Below are the code and all the weights of a small trained network. Each question names an input and a target symbol and asks about switching units off, where a switched-off unit gives its printed mean instead of its output.

import numpy as np


def w(rows, s, z=0):
    codes = np.array(rows[::2]) - 128.0
    scale = np.full(codes.shape[1], s)
    scale[-1] = z or s
    return codes * scale


def f(y):
    return y / 2 * (1 + np.tanh(0.7978845608 * (y + 0.044715 * y**3)))


def softmax(a):
    e = np.exp(a - a.max(-1, keepdims=True))
    return e / e.sum(-1, keepdims=True)


def log_softmax(a):
    a = a - a.max(-1, keepdims=True)
    return a - np.log(np.exp(a).sum(-1, keepdims=True))


def net(x, mask):
    ids = ['αδεζηθξπστφψω'.index(c) for c in x.split()]
    T = len(ids)
    res = E[ids] + P[:T]
    u = 0
    for l in range(3):
        q, k, v = (res @ M[l].T for M in (Q, K, V))
        z = softmax(np.where(np.tri(T) > 0, q @ k.T / 4**0.5, -1e9)) @ v
        res = res + np.where(mask[u], z, O[l][:, -1]) @ O[l][:, :-1]
        u += 1
        y = f(res @ A[l][:, :-1].T + A[l][:, -1])
        res = res + np.where(mask[u : u + 8], y, B[l][:, -1]) @ B[l][:, :-1]
        u += 8
    return log_softmax(res[-1] @ U[:, :-1].T + U[:, -1])


Q, K, V, O, A, B = {}, {}, {}, {}, {}, {}
E = w([
[136,244,60,151,137,7],'α',
[125,210,129,92,103,143],'δ',
[131,175,117,66,82,117],'ε',
[37,147,100,142,175,172],'ζ',
[160,141,145,98,166,153],'η',
[145,171,56,136,64,133],'θ',
[117,216,146,104,103,144],'ξ',
[51,89,135,161,61,73],'π',
[76,113,68,78,126,150],'σ',
[160,122,164,100,204,190],'τ',
[138,107,147,70,81,102],'φ',
[145,112,188,98,179,26],'ψ',
[149,123,188,69,28,172],'ω',
],0.021)
P = w([
[202,99,114,167,179,100],'0',
[152,131,148,150,150,83],'1',
[122,141,163,129,140,88],'2',
[77,129,155,109,145,124],'3',
[46,126,160,87,141,134],'4',
[29,124,155,71,159,157],'5',
[2,141,134,36,163,142],'6',
],0.0093)
Q[0] = w([
[93,110,90,155,146,94],'L0H0',
[251,99,55,230,57,112],'L0H0',
[99,147,36,128,173,137],'L0H0',
[123,154,194,103,102,119],'L0H0',
],0.017)
K[0] = w([
[78,144,29,250,174,81],'L0H0',
[246,124,42,214,122,139],'L0H0',
[74,167,24,96,145,141],'L0H0',
[104,51,209,100,122,127],'L0H0',
],0.011)
V[0] = w([
[131,175,101,50,69,209],'L0H0',
[255,28,218,74,63,124],'L0H0',
[88,101,192,138,182,13],'L0H0',
[233,193,202,231,133,171],'L0H0',
],0.0045)
O[0] = w([
[116,165,196,132,118,188,196],'L0H0',
[187,134,233,26,119,88,254],'L0H0',
[35,141,63,94,233,3,148],'L0H0',
[227,131,51,134,129,130,89],'L0H0',
],0.0067,0.0056)
A[0] = w([
[160,192,168,209,154,164,86],'L0N0',
[155,90,116,221,151,145,53],'L0N1',
[121,155,134,114,59,154,88],'L0N2',
[61,132,77,199,183,88,93],'L0N3',
[52,137,170,140,163,137,38],'L0N4',
[185,118,171,171,191,165,57],'L0N5',
[100,130,2,150,151,75,5],'L0N6',
[115,75,131,191,176,182,97],'L0N7',
],0.0074,0.0031)
B[0] = w([
[155,176,114,113,145,204,124],'L0N0',
[181,3,177,68,87,156,120],'L0N1',
[136,134,127,51,128,164,255],'L0N2',
[142,141,212,226,147,175,246],'L0N3',
[113,153,158,117,105,4,174],'L0N4',
[166,236,139,128,94,145,122],'L0N5',
[181,119,150,134,80,194,217],'L0N6',
[132,174,198,148,187,177,129],'L0N7',
],0.0064,0.0054)
Q[1] = w([
[195,92,118,137,196,26],'L1H0',
[154,48,100,94,202,212],'L1H0',
[188,93,18,203,58,229],'L1H0',
[135,148,254,59,134,189],'L1H0',
],0.0068)
K[1] = w([
[189,141,183,152,119,88],'L1H0',
[155,132,101,101,150,150],'L1H0',
[159,187,10,143,111,163],'L1H0',
[144,93,234,54,113,151],'L1H0',
],0.012)
V[1] = w([
[10,74,97,136,22,117],'L1H0',
[101,89,89,147,84,182],'L1H0',
[39,240,136,67,141,156],'L1H0',
[111,2,89,151,117,161],'L1H0',
],0.0064)
O[1] = w([
[184,3,194,107,96,59,89],'L1H0',
[154,209,112,156,14,87,48],'L1H0',
[218,105,55,150,108,202,210],'L1H0',
[45,204,213,125,18,100,2],'L1H0',
],0.006,0.0071)
A[1] = w([
[175,107,112,58,98,69,143],'L1N0',
[123,149,196,133,58,131,78],'L1N1',
[39,185,109,164,139,112,3],'L1N2',
[150,2,141,82,85,133,140],'L1N3',
[217,102,99,75,45,193,50],'L1N4',
[228,213,163,118,17,161,148],'L1N5',
[170,185,153,53,43,143,120],'L1N6',
[235,102,147,138,10,186,107],'L1N7',
],0.006,0.0045)
B[1] = w([
[96,156,196,144,182,191,179],'L1N0',
[134,158,90,104,181,81,163],'L1N1',
[175,168,144,187,142,105,135],'L1N2',
[156,182,137,134,148,146,210],'L1N3',
[169,109,106,174,179,91,233],'L1N4',
[152,71,87,123,203,96,251],'L1N5',
[194,72,174,161,158,191,244],'L1N6',
[109,167,92,146,148,1,236],'L1N7',
],0.008,0.012)
Q[2] = w([
[170,179,77,186,96,171],'L2H0',
[227,115,151,111,110,73],'L2H0',
[108,118,138,170,47,91],'L2H0',
[255,104,79,182,198,46],'L2H0',
],0.008)
K[2] = w([
[171,254,83,143,91,145],'L2H0',
[232,71,106,141,129,118],'L2H0',
[120,155,59,165,72,97],'L2H0',
[203,177,57,160,150,43],'L2H0',
],0.0075)
V[2] = w([
[99,233,173,69,165,170],'L2H0',
[122,146,148,85,35,254],'L2H0',
[161,144,63,114,103,138],'L2H0',
[114,239,45,177,91,202],'L2H0',
],0.0063)
O[2] = w([
[125,150,132,88,184,209,128],'L2H0',
[63,114,252,95,228,96,4],'L2H0',
[101,31,84,205,112,225,106],'L2H0',
[131,2,151,111,169,131,21],'L2H0',
],0.0051,0.021)
A[2] = w([
[144,176,138,134,24,155,128],'L2N0',
[213,84,171,141,70,115,3],'L2N1',
[4,71,147,142,78,185,252],'L2N2',
[123,101,25,191,63,120,186],'L2N3',
[157,112,151,96,222,123,195],'L2N4',
[145,177,104,144,172,50,163],'L2N5',
[109,149,57,154,181,189,158],'L2N6',
[188,156,124,1,111,162,44],'L2N7',
],0.009,0.0043)
B[2] = w([
[184,103,76,180,161,145,142],'L2N0',
[78,130,122,133,127,153,183],'L2N1',
[177,136,104,141,2,103,140],'L2N2',
[150,175,203,45,171,69,158],'L2N3',
[139,213,121,117,55,178,227],'L2N4',
[36,56,127,148,132,159,248],'L2N5',
[103,25,175,102,93,109,190],'L2N6',
[90,132,129,201,178,96,235],'L2N7',
],0.008,0.017)
U = w([
[107,57,209,175,237,107,3],'α',
[145,66,125,76,112,136,178],'δ',
[118,113,132,99,107,140,95],'ε',
[62,108,161,204,80,183,50],'ζ',
[100,100,132,110,122,167,87],'η',
[163,132,141,52,130,52,117],'θ',
[128,71,130,66,110,154,211],'ξ',
[99,175,152,163,76,46,31],'π',
[128,130,104,75,2,137,241],'σ',
[89,110,155,97,151,207,80],'τ',
[104,220,217,84,156,110,90],'φ',
[7,116,53,128,168,129,187],'ψ',
[182,178,58,198,132,122,157],'ω',
],0.0063,0.003)

Each question gives the input, a string of symbols that net reads in full, and the target symbol t.
The units are the heads (4 rows each of Q, K, V and O) and the neurons (one row each of A and B). Each row of codes is followed by its name. A weight is (code - 128) times the scale printed after its matrix; where a second scale follows, it is the last column's (O, A, B and U).
mask holds one flag per unit, layer by layer, with each layer's heads first. A switched-off unit (its flag False) gives its mean, the last column of its rows in O or B, instead of its output. The means were averaged over made-up inputs and are rounded, as every weight is.
A unit's drop is (log p(t) with every unit on - log p(t) with that unit switched off) / (log p(t) with every unit on - log p(t) with every unit switched off).
The circuit of an input: a set's keep is (log p(t) with only the set's units on - log p(t) with every unit switched off) / (log p(t) with every unit on - log p(t) with every unit switched off). Starting from the 12 units with the biggest drops (on a tie, the unit counted first), units are removed one at a time, each time the one whose removal leaves the highest keep (on an exact tie, the one counted first), for as long as the keep stays at least 0.8.
units of the circuit, in order: the units of the circuit, biggest drop first
unit that matters most: the unit with the biggest drop
top k neurons: the k neurons with the biggest drops, biggest first
k most important neurons of layer l: the k neurons of layer l with the biggest drops, biggest first
input ω ω ξ ψ ξ, target ψ: units of the circuit, in order -> L0H0; L2N5
input ω τ π, target π: units of the circuit, in order -> L1H0; L2H0
input θ φ α δ, target φ: unit that matters most -> L2H0
input ω ψ ψ δ, target ψ: units of the circuit, in order -> L0H0; L2N5
input ψ φ ω ω ψ α ξ, target ψ: top 2 neurons -> L0N3; L1N6
input ω τ α π ω ψ δ, target ω: units of the circuit, in order -> L1H0; L0H0; L2N0; L2H0
input ω φ τ δ, target φ: top 2 neurons -> L1N7; L1N4
input ψ ω ξ α ψ φ, target ψ: units of the circuit, in order -> L0H0; L1N6
input ω φ ψ φ φ, target ψ: units of the circuit, in order -> L0H0; L1H0
input α φ σ ψ τ, target ψ: units of the circuit, in order -> L0H0; L1N6
input ω ξ φ η, target φ: units of the circuit, in order -> L1H0; L2H0; L1N4; L1N5
input ξ π α τ, target τ: 2 most important neurons of layer 0 -> L0N5; L0N7
input φ τ σ α φ τ η, target φ: 3 most important neurons of layer 1 -> L1N5; L1N7; L1N4
input ψ ω α ω ω ψ ξ, target ω: units of the circuit, in order -> L2N0; L2H0
input π ψ ζ, target ζ: units of the circuit, in order -> L0H0; L0N3; L1N5; L1N7
input ω α δ δ ψ ω φ, target ω: units of the circuit, in order -> L0H0; L2N0; L2H0
input ε π τ ω ω ω α, target α: units of the circuit, in order -> L0H0; L0N3; L2N3; L2N6
input δ ω ζ δ α ψ η, target ψ: units of the circuit, in order -> L0H0
input ψ ξ ω τ η ζ ζ, target ζ: top 3 neurons -> L0N3; L0N7; L2N2
input ω ζ ω τ, target ω: 3 most important neurons of layer 1 -> L1N7; L1N5; L1N4
input ψ ω ω ψ ω ψ η, target ω: top 2 neurons -> L1N7; L2N0
input τ ω ψ ψ ω η, target ω: top 2 neurons -> L1N7; L1N5
input ζ ω ψ σ α ω ε, target ω: unit that matters most -> L1H0
input ω ξ φ, target ω: top 2 neurons -> L1N5; L1N7
input ω η ψ ε ω θ τ, target ω: 3 most important neurons of layer 1 -> L1N7; L1N4; L1N5
